Below is a small trained network, with its code and all its weights. Each question gives an input and a class and asks what happens when units are switched off, that is, made to give their printed mean instead of their output.

import numpy as np


def w(rows, s, z=0):
    codes = np.array(rows[::2]) - 128.0
    scale = np.full(codes.shape[1], s)
    scale[-1] = z or s
    return codes * scale


def f(y):
    return y / 2 * (1 + np.tanh(0.7978845608 * (y + 0.044715 * y**3)))


def log_softmax(a):
    a = a - a.max(-1, keepdims=True)
    return a - np.log(np.exp(a).sum(-1, keepdims=True))


def net(x, mask):
    res = np.array(x, float).reshape(1, 8) / 4 @ E
    y = f(res @ A[0][:, :-1].T + A[0][:, -1])
    res = res + np.where(mask, y, B[0][:, -1]) @ B[0][:, :-1]
    return log_softmax(res[-1] @ U[:, :-1].T + U[:, -1])


A, B = {}, {}
E = w([
[108,27,167,159,138,81,186],'x0',
[2,155,82,136,100,161,210],'x1',
[129,128,128,135,121,124,122],'x2',
[134,131,125,123,132,125,137],'x3',
[175,124,177,17,61,145,230],'x4',
[46,122,159,6,154,86,87],'x5',
[133,125,119,127,137,121,132],'x6',
[86,167,195,126,193,212,172],'x7',
],0.0087)
A[0] = w([
[103,121,76,178,144,96,75,238],'N0',
[187,103,111,203,106,226,157,72],'N1',
[99,168,140,144,100,153,123,32],'N2',
[214,113,241,113,194,90,51,40],'N3',
[116,85,156,168,97,90,173,151],'N4',
[64,75,116,201,226,145,70,114],'N5',
[167,128,59,180,107,156,173,231],'N6',
[175,183,99,99,131,163,102,67],'N7',
[152,254,53,105,132,156,76,102],'N8',
[107,188,232,146,254,197,170,128],'N9',
[84,166,100,144,118,93,168,26],'N10',
[149,101,197,142,150,45,195,94],'N11',
[60,149,59,124,116,144,193,13],'N12',
[127,173,144,80,125,137,65,70],'N13',
[74,134,133,46,201,56,86,254],'N14',
[138,119,41,82,32,34,124,162],'N15',
[56,159,130,127,82,102,165,58],'N16',
[47,118,69,141,108,137,151,62],'N17',
[96,16,167,181,176,97,132,58],'N18',
],0.0088,0.0037)
B[0] = w([
[123,217,215,97,105,128,189,247],'N0',
[119,60,121,38,204,155,54,223],'N1',
[140,71,104,147,145,76,103,128],'N2',
[190,104,11,249,58,129,106,239],'N3',
[116,173,106,61,91,91,118,191],'N4',
[128,161,168,42,9,189,175,251],'N5',
[137,178,198,105,198,160,40,237],'N6',
[36,73,82,142,108,166,191,160],'N7',
[10,95,83,41,98,62,189,216],'N8',
[167,176,144,148,143,3,198,233],'N9',
[132,117,67,178,161,169,158,148],'N10',
[73,108,80,61,108,175,139,184],'N11',
[150,142,72,189,80,155,104,191],'N12',
[79,37,130,144,141,134,126,160],'N13',
[179,183,169,138,151,183,2,252],'N14',
[166,173,182,138,161,58,153,253],'N15',
[131,164,84,201,144,203,72,173],'N16',
[212,71,90,237,155,154,140,189],'N17',
[61,72,45,64,153,80,126,210],'N18',
],0.0073,0.0076)
U = w([
[140,136,137,114,39,159,163,203],'0',
[135,91,24,248,111,130,125,29],'1',
[126,140,117,138,112,110,142,244],'2',
[54,77,49,94,103,90,141,2],'3',
[131,157,139,179,149,40,160,70],'4',
[111,107,134,148,112,129,133,236],'5',
[115,104,138,141,190,153,76,42],'6',
],0.012,0.0045)

Each question gives the input, the list of numbers given to net, and the class t.
The units are the neurons (one row each of A and B). Each row of codes is followed by its name. A weight is (code - 128) times the scale printed after its matrix; where a second scale follows, it is the last column's (A, B and U).
mask holds one flag per neuron, in row order. A switched-off neuron (its flag False) gives its mean, the last column of its row in B, instead of its output. The means were averaged over made-up inputs and are rounded, as every weight is.
A unit's drop is (log p(t) with every unit on - log p(t) with that unit switched off) / (log p(t) with every unit on - log p(t) with every unit switched off).
The circuit of an input: a set's keep is (log p(t) with only the set's units on - log p(t) with every unit switched off) / (log p(t) with every unit on - log p(t) with every unit switched off). Starting from the 12 units with the biggest drops (on a tie, the unit counted first), units are removed one at a time, each time the one whose removal leaves the highest keep (on an exact tie, the one counted first), for as long as the keep stays at least 0.8.
circuit, biggest first: the units of the circuit, biggest drop first
unit that matters most: the unit with the biggest drop
top k neurons: the k neurons with the biggest drops, biggest first
drop of u: that unit's drop, to one decimal
input [8,8,2,-3,-7,8,2,1], class 1: top 2 neurons => N17, N16
input [-1,4,0,6,-5,0,8,8], class 4: top neuron => N9
input [8,-6,-7,7,-2,-7,7,-7], class 3: circuit, biggest first => N18, N11
input [-7,6,6,3,-7,6,8,-4], class 0: circuit, biggest first => N0, N5
input [2,-4,-3,-2,2,-8,6,-3], class 6: top 2 neurons => N1, N6
input [2,6,2,-1,-6,-5,1,1], class 0: top 2 neurons => N5, N0
input [5,-5,0,0,6,6,-3,-8], class 4: top 3 neurons => N15, N5, N1
input [-1,3,-6,3,1,-7,-3,-7], class 4: top 2 neurons => N15, N5
input [-6,-7,6,-4,-8,-5,-7,-7], class 0: circuit, biggest first => N0, N5
input [3,5,6,-2,-8,7,5,-7], class 0: circuit, biggest first => N5, N0
input [-2,6,6,-4,2,-8,-4,1], class 6: circuit, biggest first => N6, N1
input [6,-5,1,7,-6,-8,-2,5], class 6: top 4 neurons => N1, N6, N8, N18
input [5,5,3,-2,1,-2,4,-6], class 4: top 3 neurons => N15, N3, N5
input [-6,-3,-8,1,7,-5,-3,8], class 2: unit that matters most => N9
input [7,-8,-1,-4,-6,0,7,2], class 1: top 3 neurons => N3, N18, N8
input [3,-7,-2,-5,-3,6,6,-5], class 1: top 2 neurons => N3, N6
input [2,7,-8,-4,6,8,8,-7], class 2: circuit, biggest first => N15, N14
input [-1,5,0,1,-6,1,5,0], class 0: drop of N0 => 0.2
input [-7,-6,-1,-1,-1,4,-3,1], class 3: drop of N16 => 0.1
input [-6,-1,5,0,-5,-5,6,-2], class 3: drop of N14 => 0.2
